Each row is followed by one of two labels, saying whether the row has a hidden trait. Each part has a new trait and two new labels.
[ -3 -10   6   0 -14  -5 -56  -3   1  -3  -5   6  16  -2   6  60  51  -1
  12   1  -5 -20   0  -6 -14  64   1  46 -14  -2   7 -21]  Z
[  3  -3   7 -20 -13  -3   2  13 -11   8  15  13  16  -7  -6  -4 -42   7
 -10  -8 -38  21  -5  -7   7  44   0 -19 -22  -7 -12   9]  Z
[ -5   1 -28  11 -12   8 -14 -30   8  -8 -22  -8  -8   1  11  32  21   7
  11  19  18 -45   4   8   2 -32  -2  30   2 -13  67 -23]  P
[ -7  -8 -31  -2  -4  22   9 -18  -4   3 -23   6 -17   9   3  13 -25   3
   2  37  -3  24  -6   1  -7   5  -9  10 -16   0  27  40]  Z
[  6   7  -1   0   0 -20  26   6   4   7  -9 -12   3  11  10 -41   3  14
  -1   3  -3 -33   4  -3   3  -2  -6   8 -21  -4  -1   3]  P
[ -1  -5  -3   8 -11 -17 -33   6   8  -8   5   0   8  -3   3  44  34 -10
   8 -18 -15 -41   1  -4   3  22  15  34  -8 -11  18 -55]  P
[  3 -10   4 -12  -4 -24 -13   7 -12  -2   1   5  16  -4   4  23  20   5
   5  -8   0   5  -3  -6  -5  78  -9  22  -7   2  -6  -2]  Z
[ -4   5  -3   1  -4  26  18   3   5  14  -3   3   3  10  -2 -32 -38   1
 -10  24 -22  13  -1  -1  -5 -13  -2 -17 -21   2  -8  40]  P
[ -5   0 -19  19   7   1  -2 -13   8  -2 -19 -11  13  10  11  13  34  -8
   9  11  11 -34   4   6  -6 -35   8  35   9  -1  31 -11]  P
[ -9 -10 -40  -4 -14  28  -1 -18  -7   8 -19  12  13   7   4  24 -40   4
   2  42 -28  10  -9   0  -5  21  -7   9 -30  -7  37  40]  Z
[ -3   4  -9  -1  -3  25  26   0  -1  15  -4   6  12   8  -2 -30 -53   2
 -11  29 -38  15  -2   1  -1 -28   3 -19 -19   0   5  42]  P
[ -5 -13  -7 -12  -3  10 -11  -2 -16  -1   8  17  13 -16  -7  75 -21 -10
  -1  16 -19  47  -6   3   1  19   6  -2  12  -9  12   0]  Z
[  1  -8  -5   1   3 -13 -14   6  -5 -16  19   5 -12 -12 -11  31   3 -18
   2 -41   0  11  -4  -3   9   4  13  -3  22  -1 -19 -31]  Z
[ -2  -7 -29  10   1  -5  -4   6   4  -7  -1   1   4   7  -4   6 -20 -23
   0 -29 -20  -5 -10  -8   4  -9  15  11 -12  -2 -10 -15]  P
[ -3  -4 -35  13   4   0  10  -9   1  -5 -10  -6   2   4   2   9 -10 -13
   3  -5  -9  -2  -5   2   5 -44  12  14   7  -4  21 -11]  Z
[  3  -5  -6  -2  -5 -31 -22  -2  -5 -11   1  -3  -6  -9   7  52  40   3
  10 -15  14 -22   2  -1   5  34  -2  34   8  -7  25 -48]  P
[ -2  -1 -17   2 -23   2 -25  -7  10   2 -27  -1   6  17  10  -1  13   8
   8  21  -4 -37  -3  -9 -14  53 -14  26 -41  -8  10  15]  P
[ -3   3 -13  11   4   3   8 -13   4   3 -22 -11  12   8  12   3  27   4
   8  21  12 -29   5   7  -6 -92   0  28  11  -1  40  -1]  P
[ -2 -13 -27  -1 -14 -10 -18   1  -8  -5  10  10   9 -10  -3  65 -15 -13
   5 -15 -40  -1  -8  -7  11  26  19  16 -13 -15  13 -41]  Z
[ -3  11  17   2  -3  29   1  -7   9  12  -2  -2  -5   6   2 -27  11  13
  -3  30  -1  -1   7   6  -8 -20  -5 -31  -7   1  10  24]  P
[ -8  -7 -35   1  -9  26   1 -18   1   4 -25   7   3  11   5  14 -33   2
   3  37 -16  12  -7   1  -6   1  -5   9 -25  -4  32  41]  Z
[ -6   5 -19  -1 -11  34  16  -6   2  13   0   7 -17   6  -6 -20 -58   4
 -10  24 -39  11  -4   2   3 -40   6 -22 -20  -7  17  28]  P
